Here is a tiny trained network, its code and every weight. The questions are about switching its units off for an input and a class, where a switched-off unit gives its printed mean instead of its output.

import numpy as np


def w(rows, s, z=0):
    codes = np.array(rows[::2]) - 128.0
    scale = np.full(codes.shape[1], s)
    scale[-1] = z or s
    return codes * scale


def norm(h):
    return h / np.sqrt((h * h).mean(-1, keepdims=True) + 1e-5)


def f(y):
    return np.maximum(y, 0)


def log_softmax(a):
    a = a - a.max(-1, keepdims=True)
    return a - np.log(np.exp(a).sum(-1, keepdims=True))


def net(x, mask):
    res = np.array(x, float).reshape(1, 2) / 4 @ E
    u = 0
    for l in range(2):
        y = f(norm(res) @ A[l][:, :-1].T + A[l][:, -1])
        res = res + np.where(mask[u : u + 8], y, B[l][:, -1]) @ B[l][:, :-1]
        u += 8
    return log_softmax(norm(res)[-1] @ U[:, :-1].T + U[:, -1])


A, B = {}, {}
E = w([
[2,71,132],'x0',
[78,225,24],'x1',
],0.0035)
A[0] = w([
[186,166,56,226],'L0N1',
[71,139,195,2],'L0N2',
[104,79,101,49],'L0N3',
[217,163,148,198],'L0N4',
[57,49,70,113],'L0N5',
[96,46,124,180],'L0N6',
[79,251,91,2],'L0N7',
[125,246,66,170],'L0N8',
],0.012,0.0032)
B[0] = w([
[121,181,131,229],'L0N1',
[61,211,80,147],'L0N2',
[111,89,162,145],'L0N3',
[168,113,164,223],'L0N4',
[176,96,53,197],'L0N5',
[173,146,51,193],'L0N6',
[36,250,218,212],'L0N7',
[104,3,187,254],'L0N8',
],0.0079,0.0081)
A[1] = w([
[80,167,173,32],'L1N1',
[28,106,98,52],'L1N2',
[133,199,123,229],'L1N3',
[171,137,145,196],'L1N4',
[124,76,181,77],'L1N5',
[72,22,7,61],'L1N6',
[133,213,133,250],'L1N7',
[124,184,140,179],'L1N8',
],0.015,0.0019)
B[1] = w([
[109,211,135,198],'L1N1',
[181,77,136,193],'L1N2',
[118,106,181,144],'L1N3',
[105,74,122,179],'L1N4',
[128,146,2,197],'L1N5',
[167,231,99,254],'L1N6',
[68,189,233,156],'L1N7',
[92,108,150,155],'L1N8',
],0.0094,0.008)
U = w([
[56,79,82,49],'0',
[180,253,45,155],'1',
[67,106,87,12],'2',
[207,48,93,153],'3',
[80,112,99,4],'4',
[76,115,91,4],'5',
[166,109,203,145],'6',
[25,204,180,172],'7',
],0.023,0.014)

Each question gives the input, the list of numbers given to net, and the class t.
The units are the neurons (one row each of A and B). Each row of codes is followed by its name. A weight is (code - 128) times the scale printed after its matrix; where a second scale follows, it is the last column's (A, B and U).
mask holds one flag per neuron, layer by layer. A switched-off neuron (its flag False) gives its mean, the last column of its row in B, instead of its output. The means were averaged over made-up inputs and are rounded, as every weight is.
A unit's drop is (log p(t) with every unit on - log p(t) with that unit switched off) / (log p(t) with every unit on - log p(t) with every unit switched off).
The circuit of an input: a set's keep is (log p(t) with only the set's units on - log p(t) with every unit switched off) / (log p(t) with every unit on - log p(t) with every unit switched off). Starting from the 12 units with the biggest drops (on a tie, the unit counted first), units are removed one at a time, each time the one whose removal leaves the highest keep (on an exact tie, the one counted first), for as long as the keep stays at least 0.8.
circuit, biggest first: the units of the circuit, biggest drop first
top k neurons: the k neurons with the biggest drops, biggest first
drop of u: that unit's drop, to one decimal
input [-6,-5], class 6: top 2 neurons	L0N8, L0N5
input [-4,-1], class 6: circuit, biggest first	L1N6
input [-2,-3], class 3: top 3 neurons	L0N7, L1N6, L0N1
input [-3,-3], class 3: circuit, biggest first	L0N7, L1N6
input [7,5], class 1: top 2 neurons	L0N5, L1N6
input [-3,-7], class 3: top 2 neurons	L0N7, L1N6
input [6,5], class 1: top 3 neurons	L0N5, L1N6, L0N1
input [-6,-2], class 6: top 3 neurons	L0N8, L0N7, L0N4
input [-7,3], class 7: top 2 neurons	L0N1, L1N6
input [-8,1], class 3: top 3 neurons	L0N7, L0N8, L1N6
input [-7,-4], class 6: top 2 neurons	L0N8, L0N7
input [-7,-3], class 6: top 3 neurons	L0N8, L0N7, L0N4
input [-5,0], class 3: drop of L0N7	1.2
input [-7,-6], class 3: circuit, biggest first	L0N7
input [2,4], class 7: drop of L0N7	4.3
input [-8,-3], class 6: drop of L0N5	0.0
